Here is a tiny trained network, its code and every weight. The questions are about switching its units off for an input and a target symbol, where a switched-off unit gives its printed mean instead of its output.

import numpy as np


def w(rows, s, z=0):
    codes = np.array(rows[::2]) - 128.0
    scale = np.full(codes.shape[1], s)
    scale[-1] = z or s
    return codes * scale


def norm(h):
    return h / np.sqrt((h * h).mean(-1, keepdims=True) + 1e-5)


def f(y):
    return y / 2 * (1 + np.tanh(0.7978845608 * (y + 0.044715 * y**3)))


def softmax(a):
    e = np.exp(a - a.max(-1, keepdims=True))
    return e / e.sum(-1, keepdims=True)


def log_softmax(a):
    a = a - a.max(-1, keepdims=True)
    return a - np.log(np.exp(a).sum(-1, keepdims=True))


def net(x, mask):
    ids = ['ΘΠγλμτω'.index(c) for c in x.split()]
    T = len(ids)
    res = E[ids] + P[:T]
    u = 0
    for l in range(3):
        q, k, v = (norm(res) @ M[l].T for M in (Q, K, V))
        z = softmax(np.where(np.tri(T) > 0, q @ k.T / 2**0.5, -1e9)) @ v
        res = res + np.where(mask[u], z, O[l][:, -1]) @ O[l][:, :-1]
        u += 1
        y = f(norm(res) @ A[l][:, :-1].T + A[l][:, -1])
        res = res + np.where(mask[u : u + 8], y, B[l][:, -1]) @ B[l][:, :-1]
        u += 8
    return log_softmax(norm(res)[-1] @ U[:, :-1].T + U[:, -1])


Q, K, V, O, A, B = {}, {}, {}, {}, {}, {}
E = w([
[71,121,133,131,49,159,240],'Θ',
[148,123,132,116,130,99,186],'Π',
[247,142,126,129,108,164,234],'γ',
[125,63,117,132,116,154,161],'λ',
[162,175,85,199,152,201,241],'μ',
[63,176,105,106,66,36,66],'τ',
[152,98,42,155,60,165,133],'ω',
],0.014)
P = w([
[142,42,169,140,139,32,126],'0',
[241,61,200,249,142,84,134],'1',
[125,84,131,79,137,126,169],'2',
[110,103,134,199,8,162,144],'3',
[144,125,117,20,132,173,133],'4',
[167,139,107,132,18,146,130],'5',
],0.013)
Q[0] = w([
[103,140,135,107,163,140,126],'0.h1',
[106,111,173,150,247,127,81],'0.h1',
],0.013)
K[0] = w([
[166,148,136,253,93,128,95],'0.h1',
[118,85,196,208,76,37,187],'0.h1',
],0.0066)
V[0] = w([
[135,224,173,128,3,48,191],'0.h1',
[75,76,112,193,56,189,111],'0.h1',
],0.0072)
O[0] = w([
[129,4,87,117,200,172,86,253],'0.h1',
[180,167,102,82,148,17,150,136],'0.h1',
],0.014,0.0029)
A[0] = w([
[84,137,30,154,83,134,159,231],'0.n1',
[62,74,123,55,195,133,180,2],'0.n2',
[52,96,161,142,160,145,186,115],'0.n3',
[132,68,174,143,85,131,253,58],'0.n4',
[168,148,237,254,27,131,89,75],'0.n5',
[149,143,131,156,164,180,243,76],'0.n6',
[152,150,124,39,123,151,144,229],'0.n7',
[151,154,119,231,111,80,66,218],'0.n8',
],0.0086,0.0022)
B[0] = w([
[190,163,104,148,177,129,62,207],'0.n1',
[122,177,187,117,66,103,130,179],'0.n2',
[164,83,173,135,95,113,71,156],'0.n3',
[175,171,133,93,81,82,53,254],'0.n4',
[38,227,168,179,51,244,200,201],'0.n5',
[116,121,176,143,139,83,33,204],'0.n6',
[81,179,97,115,40,71,2,178],'0.n7',
[152,91,188,205,131,159,185,174],'0.n8',
],0.0082,0.0067)
Q[1] = w([
[100,116,115,234,57,208,205],'1.h1',
[131,148,103,162,9,176,2],'1.h1',
],0.0092)
K[1] = w([
[163,123,238,72,114,123,42],'1.h1',
[73,183,11,88,100,174,76],'1.h1',
],0.011)
V[1] = w([
[3,98,191,190,169,48,103],'1.h1',
[47,148,238,38,168,124,101],'1.h1',
],0.0071)
O[1] = w([
[210,248,193,3,137,151,150,109],'1.h1',
[71,104,254,133,166,172,166,8],'1.h1',
],0.011,0.0019)
A[1] = w([
[207,153,121,182,106,151,235,150],'1.n1',
[116,188,88,9,182,121,138,226],'1.n2',
[73,146,24,100,93,120,144,31],'1.n3',
[126,250,115,205,85,86,151,75],'1.n4',
[191,165,29,153,92,34,146,15],'1.n5',
[119,37,167,125,131,169,107,238],'1.n6',
[154,130,142,139,11,54,109,254],'1.n7',
[99,216,183,144,100,191,208,163],'1.n8',
],0.011,0.0031)
B[1] = w([
[90,89,159,98,118,128,152,172],'1.n1',
[155,213,107,136,89,175,100,148],'1.n2',
[152,116,133,110,154,116,120,150],'1.n3',
[134,68,159,144,165,159,188,180],'1.n4',
[111,103,191,138,130,80,104,198],'1.n5',
[152,172,147,69,150,162,178,176],'1.n6',
[111,92,111,128,167,178,164,250],'1.n7',
[221,149,2,93,134,104,72,169],'1.n8',
],0.015,0.014)
Q[2] = w([
[131,255,164,217,166,72,191],'2.h1',
[203,121,131,130,195,207,169],'2.h1',
],0.0098)
K[2] = w([
[222,2,220,6,77,148,182],'2.h1',
[84,141,176,122,51,108,95],'2.h1',
],0.0078)
V[2] = w([
[153,95,150,74,109,115,225],'2.h1',
[2,128,89,18,34,87,156],'2.h1',
],0.0063)
O[2] = w([
[49,136,3,157,7,106,100,232],'2.h1',
[179,62,156,100,3,51,196,2],'2.h1',
],0.011,0.0026)
A[2] = w([
[170,146,104,122,84,95,173,115],'2.n1',
[126,166,133,107,199,123,72,154],'2.n2',
[152,254,111,111,92,123,92,126],'2.n3',
[183,90,102,140,142,22,87,3],'2.n4',
[146,159,89,128,79,146,75,68],'2.n5',
[143,134,152,151,78,168,180,142],'2.n6',
[179,159,150,127,139,132,185,131],'2.n7',
[55,115,187,130,90,102,143,122],'2.n8',
],0.021,0.005)
B[2] = w([
[96,162,107,163,92,96,144,159],'2.n1',
[104,145,132,159,97,130,137,205],'2.n2',
[249,168,170,155,74,146,100,237],'2.n3',
[152,67,93,103,164,73,46,255],'2.n4',
[143,111,196,151,128,114,164,202],'2.n5',
[102,174,145,135,138,99,81,246],'2.n6',
[93,98,132,73,128,101,151,202],'2.n7',
[164,91,142,170,141,132,194,164],'2.n8',
],0.021,0.0081)
U = w([
[74,192,45,162,80,95,176,190],'Θ',
[58,168,193,56,185,130,153,157],'Π',
[148,132,37,117,175,253,161,75],'γ',
[104,29,192,215,118,152,206,3],'λ',
[13,183,166,218,154,189,49,115],'μ',
[214,193,166,173,101,149,123,200],'τ',
[131,96,90,158,165,67,41,159],'ω',
],0.0069,0.0021)

Each question gives the input, a string of symbols that net reads in full, and the target symbol t.
The units are the heads (2 rows each of Q, K, V and O) and the neurons (one row each of A and B). Each row of codes is followed by its name. A weight is (code - 128) times the scale printed after its matrix; where a second scale follows, it is the last column's (O, A, B and U).
mask holds one flag per unit, layer by layer, with each layer's heads first. A switched-off unit (its flag False) gives its mean, the last column of its rows in O or B, instead of its output. The means were averaged over made-up inputs and are rounded, as every weight is.
A unit's drop is (log p(t) with every unit on - log p(t) with that unit switched off) / (log p(t) with every unit on - log p(t) with every unit switched off).
The circuit of an input: a set's keep is (log p(t) with only the set's units on - log p(t) with every unit switched off) / (log p(t) with every unit on - log p(t) with every unit switched off). Starting from the 12 units with the biggest drops (on a tie, the unit counted first), units are removed one at a time, each time the one whose removal leaves the highest keep (on an exact tie, the one counted first), for as long as the keep stays at least 0.8.
units of the circuit, in order: the units of the circuit, biggest drop first
most important unit: the unit with the biggest drop
top k neurons: the k neurons with the biggest drops, biggest first
k most important neurons of layer l: the k neurons of layer l with the biggest drops, biggest first
input τ Π Π μ μ ω, target γ: 2 most important neurons of layer 0 => (0.n6; 0.n5)
input τ λ γ ω, target μ: most important unit => 2.n6
input Π μ ω Θ γ ω, target μ: 2 most important neurons of layer 0 => (0.n7; 0.n6)
input μ μ Θ γ γ, target γ: units of the circuit, in order => (2.n4; 2.n3; 2.n5)
input λ Π τ λ, target Π: units of the circuit, in order => (1.h1; 1.n6; 2.n3)
input Θ μ μ, target μ: units of the circuit, in order => (0.n6; 2.h1; 2.n2)
input γ μ Π, target μ: units of the circuit, in order => (2.h1; 2.n2)
input Π ω ω μ, target λ: top 2 neurons => (0.n6; 1.n5)
input τ Π Π ω τ τ, target Π: top 2 neurons => (1.n6; 0.n4)
input γ Π Θ, target γ: 2 most important neurons of layer 1 => (1.n7; 1.n5)
input τ Θ λ ω, target Θ: top 3 neurons => (1.n8; 0.n5; 1.n4)
input λ γ Π ω μ ω, target γ: top 2 neurons => (1.n8; 0.n6)
input ω Π ω μ λ μ, target Θ: top 3 neurons => (1.n8; 1.n4; 0.n5)
input τ γ Π, target τ: top 2 neurons => (2.n3; 0.n4)
input ω Π τ γ λ, target τ: top 3 neurons => (0.n4; 2.n3; 0.n6)
input τ Π Π ω λ ω, target Θ: 2 most important neurons of layer 0 => (0.n5; 0.n7)
input Π ω Π μ Θ, target μ: most important unit => 1.n8
input Θ Π γ τ λ λ, target Θ: top 2 neurons => (1.n8; 1.n4)
input τ τ μ μ, target γ: top 3 neurons => (1.n8; 0.n6; 1.n4)
input γ γ λ, target λ: 3 most important neurons of layer 1 => (1.n1; 1.n6; 1.n7)
input ω γ γ ω ω ω, target λ: most important unit => 0.h1
